[[-34.1, 12.1, -33.1],
[2.0, 6.6, 21.5],
[-23.7, 10.8, -18.0],
[-22.5, 22.3, -43.1],
[24.2, 2.3, 53.9],
[29.1, 2.4, 61.5],
[-40.7, 13.7, -43.3],
[-4.2, 30.6, -42.7],
[17.3, 36.2, -32.0]]
->
[[2.0, 6.6, 21.5],
[-22.5, 22.3, -43.1],
[29.1, 2.4, 61.5],
[-4.2, 30.6, -42.7]]

[[0.2, 12.6, 13.7, -19.1, -4.7, -4.0, -6.7],
[7.3, 23.9, 20.3, -11.0, -3.7, 5.2, -7.1],
[-18.6, 4.8, -22.9, 11.7, 15.2, 26.9, -17.1],
[-0.1, 16.4, -9.8, 7.9, -0.7, 21.6, -9.0],
[15.4, 17.5, 49.4, 23.4, 70.2, 3.6, -13.5]]
->
[[7.3, 23.9, 20.3, -11.0, -3.7, 5.2, -7.1],
[-0.1, 16.4, -9.8, 7.9, -0.7, 21.6, -9.0]]

[[35.0, 25.8, 7.5, -31.8, 25.9, -15.8, -25.8, 29.6, -21.8, -36.0],
[34.4, 43.2, 26.1, -39.1, 33.4, -33.6, -39.2, 1.0, -36.7, -23.4],
[-6.3, 25.6, 37.5, -10.5, 4.7, -40.3, -20.9, -44.3, -27.9, 22.2],
[-43.3, -42.3, -18.0, 47.3, -38.8, 33.0, 43.2, -20.3, 32.3, 36.3],
[27.7, 35.5, 23.9, -33.7, 25.6, -39.4, -36.2, -2.5, -27.9, -20.7],
[-38.1, -50.8, -32.3, 45.1, -37.2, 37.8, 44.7, -1.6, 42.6, 19.1],
[-15.2, -21.4, -14.2, 22.6, -18.1, 22.1, 22.3, 0.3, 20.0, 12.3],
[22.3, -16.8, -32.7, -2.1, 1.9, 32.0, 12.4, 67.2, 17.0, -40.9],
[-14.8, -41.3, -35.1, 27.6, -25.1, 34.8, 33.6, 31.3, 37.5, -5.0]]
->
[[34.4, 43.2, 26.1, -39.1, 33.4, -33.6, -39.2, 1.0, -36.7, -23.4],
[-43.3, -42.3, -18.0, 47.3, -38.8, 33.0, 43.2, -20.3, 32.3, 36.3],
[-38.1, -50.8, -32.3, 45.1, -37.2, 37.8, 44.7, -1.6, 42.6, 19.1],
[22.3, -16.8, -32.7, -2.1, 1.9, 32.0, 12.4, 67.2, 17.0, -40.9]]

[[15.6, 0.8, -8.9, -7.5, -8.7, 6.0, -21.9, -32.4],
[-25.3, 16.5, -22.0, -5.0, 14.1, 28.7, -6.8, -34.4],
[-34.8, -11.6, 13.2, 14.3, 26.2, -2.5, 23.8, 29.0],
[27.4, 4.5, -15.6, -3.7, -15.7, 8.2, -8.1, -30.1],
[-15.0, -2.2, 7.8, -5.5, 12.4, 3.8, -0.9, 28.4],
[-14.3, -22.1, -0.5, 15.0, 11.5, -17.5, 0.2, 24.8],
[33.1, -13.1, 22.8, -3.1, -38.3, -22.6, -4.5, 36.7],
[6.2, -23.0, -3.0, -11.2, -8.1, -35.6, 10.0, 41.1],
[-54.7, 18.0, -17.0, 1.7, 37.2, 9.9, -17.3, -27.6],
[-13.7, -3.9, -8.6, 12.5, 19.2, -37.4, 27.7, 33.9]]
->
[[-25.3, 16.5, -22.0, -5.0, 14.1, 28.7, -6.8, -34.4],
[27.4, 4.5, -15.6, -3.7, -15.7, 8.2, -8.1, -30.1],
[-14.3, -22.1, -0.5, 15.0, 11.5, -17.5, 0.2, 24.8],
[6.2, -23.0, -3.0, -11.2, -8.1, -35.6, 10.0, 41.1],
[-13.7, -3.9, -8.6, 12.5, 19.2, -37.4, 27.7, 33.9]]

[[1.5, 1.1, -64.3],
[17.7, 25.2, 33.7],
[-20.3, 16.8, -16.9],
[10.6, 54.5, 37.6],
[-30.0, 26.7, 26.9],
[27.0, 8.8, -33.3],
[20.7, 21.3, 36.7]]
->
[[17.7, 25.2, 33.7],
[10.6, 54.5, 37.6],
[27.0, 8.8, -33.3]]

[[33.3, -37.9, -20.6, -37.6, 24.0, 38.0],
[31.4, -12.9, -24.6, -4.4, 37.1, 21.4],
[-16.9, 9.2, 12.1, -55.9, -0.5, 18.6]]
->
[[31.4, -12.9, -24.6, -4.4, 37.1, 21.4]]

[[-28.3, -45.5, 44.4, -32.2, 39.2, 40.4],
[-33.1, -28.0, 57.3, -5.7, 6.9, 3.8],
[43.7, 35.6, -5.5, 33.2, -56.4, -54.8],
[-27.3, -36.7, 4.5, -24.5, 37.2, 54.4],
[63.7, 31.6, -37.5, 28.9, -22.6, -2.8],
[42.4, 41.9, -21.3, 33.5, -41.9, -37.1],
[9.0, 44.7, -59.5, -38.4, 68.6, 56.7],
[43.8, 28.4, -47.0, 11.5, -18.8, -47.6],
[17.1, -19.7, 27.8, 61.9, -34.5, -69.4],
[15.7, 54.6, -10.2, 35.4, -37.9, -43.7]]
->
[[-33.1, -28.0, 57.3, -5.7, 6.9, 3.8],
[-27.3, -36.7, 4.5, -24.5, 37.2, 54.4],
[42.4, 41.9, -21.3, 33.5, -41.9, -37.1],
[43.8, 28.4, -47.0, 11.5, -18.8, -47.6],
[15.7, 54.6, -10.2, 35.4, -37.9, -43.7]]

[[24.2, -0.4, -35.4, 59.2],
[-20.8, 11.3, 17.8, -1.6],
[-33.0, -0.4, -15.7, 66.2],
[43.9, -4.0, 38.6, 13.3],
[-20.3, -8.4, 10.5, -18.0],
[35.7, -17.1, -42.2, 28.3],
[13.8, 21.8, 36.5, -46.4],
[-19.7, 63.4, -35.3, 7.0]]
->
[[-20.8, 11.3, 17.8, -1.6],
[43.9, -4.0, 38.6, 13.3],
[35.7, -17.1, -42.2, 28.3],
[-19.7, 63.4, -35.3, 7.0]]

[[-44.2, 1.9, -18.6, -23.2, -20.9, -6.7, 35.2, 31.9, 0.0, 35.8, 3.0, -2.2, -57.7],
[10.4, 21.8, -14.3, -7.5, -45.1, -33.4, 0.6, -13.1, -22.0, -10.0, -3.2, -1.2, 0.0],
[13.3, 0.0, -17.8, -38.6, -17.2, -12.9, 10.3, 10.2, -11.6, 7.0, -4.0, 33.0, 0.0],
[17.3, 9.7, 24.9, -4.1, 19.0, 1.6, 19.6, -48.1, 0.0, -17.1, -11.9, -26.9, 11.8],
[1.4, -0.7, -11.5, -39.1, 5.6, -13.9, -2.2, -16.3, -2.6, -15.1, 35.1, -18.4, -7.3],
[53.6, 0.0, 0.0, 0.0, -11.0, -2.4, 0.0, 29.7, 19.5, -47.3, -26.5, 27.5, 0.0]]
->
[[10.4, 21.8, -14.3, -7.5, -45.1, -33.4, 0.6, -13.1, -22.0, -10.0, -3.2, -1.2, 0.0],
[17.3, 9.7, 24.9, -4.1, 19.0, 1.6, 19.6, -48.1, 0.0, -17.1, -11.9, -26.9, 11.8],
[53.6, 0.0, 0.0, 0.0, -11.0, -2.4, 0.0, 29.7, 19.5, -47.3, -26.5, 27.5, 0.0]]
